Here is a tiny trained network, its code and every weight. The questions are about switching its units off for an input and a target symbol, where a switched-off unit gives its printed mean instead of its output.

import numpy as np


def w(rows, s, z=0):
    codes = np.array(rows[::2]) - 128.0
    scale = np.full(codes.shape[1], s)
    scale[-1] = z or s
    return codes * scale


def norm(h):
    return h / np.sqrt((h * h).mean(-1, keepdims=True) + 1e-5)


def f(y):
    return y / 2 * (1 + np.tanh(0.7978845608 * (y + 0.044715 * y**3)))


def softmax(a):
    e = np.exp(a - a.max(-1, keepdims=True))
    return e / e.sum(-1, keepdims=True)


def log_softmax(a):
    a = a - a.max(-1, keepdims=True)
    return a - np.log(np.exp(a).sum(-1, keepdims=True))


def net(x, mask):
    ids = ['αβδεζηλμξπστφψ'.index(c) for c in x.split()]
    T = len(ids)
    res = E[ids] + P[:T]
    u = 0
    for l in range(2):
        q, k, v = (norm(res) @ M[l].T for M in (Q, K, V))
        z = softmax(np.where(np.tri(T) > 0, q @ k.T / 2**0.5, -1e9)) @ v
        res = res + np.where(mask[u], z, O[l][:, -1]) @ O[l][:, :-1]
        u += 1
        y = f(norm(res) @ A[l][:, :-1].T + A[l][:, -1])
        res = res + np.where(mask[u : u + 4], y, B[l][:, -1]) @ B[l][:, :-1]
        u += 4
    return log_softmax(norm(res)[-1] @ U[:, :-1].T + U[:, -1])


Q, K, V, O, A, B = {}, {}, {}, {}, {}, {}
E = w([
[79,147,202,156],'α',
[55,134,90,162],'β',
[124,138,80,225],'δ',
[81,75,17,102],'ε',
[142,198,113,87],'ζ',
[133,190,110,135],'η',
[123,190,64,85],'λ',
[70,130,116,58],'μ',
[105,130,146,47],'ξ',
[65,106,170,116],'π',
[75,5,129,165],'σ',
[159,159,154,143],'τ',
[204,131,140,105],'φ',
[27,177,135,161],'ψ',
],0.019)
P = w([
[137,129,169,139],'0',
[67,140,125,109],'1',
[203,84,70,198],'2',
[114,201,118,171],'3',
[202,62,139,242],'4',
[170,82,111,5],'5',
[140,197,192,116],'6',
[100,88,80,107],'7',
],0.013)
Q[0] = w([
[2,175,99,49],'0.h1',
[84,79,157,145],'0.h1',
],0.0079)
K[0] = w([
[3,65,224,108],'0.h1',
[75,136,193,111],'0.h1',
],0.007)
V[0] = w([
[27,184,126,139],'0.h1',
[90,140,157,2],'0.h1',
],0.0075)
O[0] = w([
[199,91,51,57,208],'0.h1',
[72,253,124,53,3],'0.h1',
],0.0052,0.0026)
A[0] = w([
[72,132,191,118,117],'0.n1',
[51,119,152,89,253],'0.n2',
[102,231,97,254,126],'0.n3',
[181,127,73,80,157],'0.n4',
],0.012,0.0035)
B[0] = w([
[100,3,158,100,136],'0.n1',
[74,25,81,125,166],'0.n2',
[164,90,174,39,254],'0.n3',
[162,100,147,255,177],'0.n4',
],0.0094,0.0087)
Q[1] = w([
[215,229,163,67],'1.h1',
[255,80,193,149],'1.h1',
],0.0044)
K[1] = w([
[84,255,151,69],'1.h1',
[184,153,118,57],'1.h1',
],0.0087)
V[1] = w([
[213,219,150,24],'1.h1',
[87,152,255,99],'1.h1',
],0.0076)
O[1] = w([
[16,100,65,254,255],'1.h1',
[116,144,62,51,157],'1.h1',
],0.006,0.0044)
A[1] = w([
[129,12,94,180,151],'1.n1',
[73,160,203,117,3],'1.n2',
[153,146,131,88,8],'1.n3',
[195,46,2,109,69],'1.n4',
],0.0075,0.0042)
B[1] = w([
[165,27,62,174,253],'1.n1',
[255,79,113,42,111],'1.n2',
[216,242,178,88,104],'1.n3',
[154,163,77,21,196],'1.n4',
],0.0064,0.0052)
U = w([
[221,215,138,42,201],'α',
[227,47,70,113,233],'β',
[173,82,59,137,4],'δ',
[104,49,107,120,169],'ε',
[71,92,37,251,242],'ζ',
[118,52,117,154,3],'η',
[96,108,85,166,127],'λ',
[88,78,110,168,39],'μ',
[172,53,87,45,20],'ξ',
[171,138,232,254,144],'π',
[207,78,69,170,120],'σ',
[80,58,146,142,20],'τ',
[189,111,236,113,88],'φ',
[125,69,174,121,16],'ψ',
],0.0082,0.0054)

Each question gives the input, a string of symbols that net reads in full, and the target symbol t.
The units are the heads (2 rows each of Q, K, V and O) and the neurons (one row each of A and B). Each row of codes is followed by its name. A weight is (code - 128) times the scale printed after its matrix; where a second scale follows, it is the last column's (O, A, B and U).
mask holds one flag per unit, layer by layer, with each layer's heads first. A switched-off unit (its flag False) gives its mean, the last column of its rows in O or B, instead of its output. The means were averaged over made-up inputs and are rounded, as every weight is.
A unit's drop is (log p(t) with every unit on - log p(t) with that unit switched off) / (log p(t) with every unit on - log p(t) with every unit switched off).
The circuit of an input: a set's keep is (log p(t) with only the set's units on - log p(t) with every unit switched off) / (log p(t) with every unit on - log p(t) with every unit switched off). Starting from all 10 units, units are removed one at a time, each time the one whose removal leaves the highest keep (on an exact tie, the one counted first), for as long as the keep stays at least 0.8.
units of the circuit, in order: the units of the circuit, biggest drop first
most important unit: the unit with the biggest drop
top k neurons: the k neurons with the biggest drops, biggest first
top k neurons in layer l: the k neurons of layer l with the biggest drops, biggest first
drop of u: that unit's drop, to one decimal
input η β π τ δ λ η φ, target ζ: top neuron in layer 0 => (0.n3)
input ζ φ σ η η φ φ, target π: top 2 neurons in layer 1 => (1.n1; 1.n4)
input α φ η δ, target β: top 2 neurons => (0.n3; 0.n4)
input η φ τ τ, target α: top 2 neurons => (0.n3; 0.n4)
input λ η β φ, target π: top 2 neurons in layer 0 => (0.n2; 0.n3)
input ε ξ η η β η, target ζ: units of the circuit, in order => (0.n3; 0.n4)
input σ η τ η β, target β: units of the circuit, in order => (1.h1; 0.n4)
input η φ η ψ η λ ξ τ, target ζ: top 3 neurons => (0.n2; 0.n3; 0.n1)
input ψ η η η, target α: top 2 neurons => (0.n3; 1.n1)
input η η ψ η η η φ λ, target ζ: top 4 neurons => (0.n3; 0.n4; 0.n1; 0.n2)
input η η τ η η η λ, target ζ: drop of 1.h1 => 0.5
input η η α φ τ η, target ζ: drop of 0.n3 => 0.2
input δ φ β, target β: drop of 1.n3 => 0.0
input η φ η β λ η φ τ, target ζ: most important unit => 0.n2
input η φ η η, target α: drop of 1.n1 => 0.1
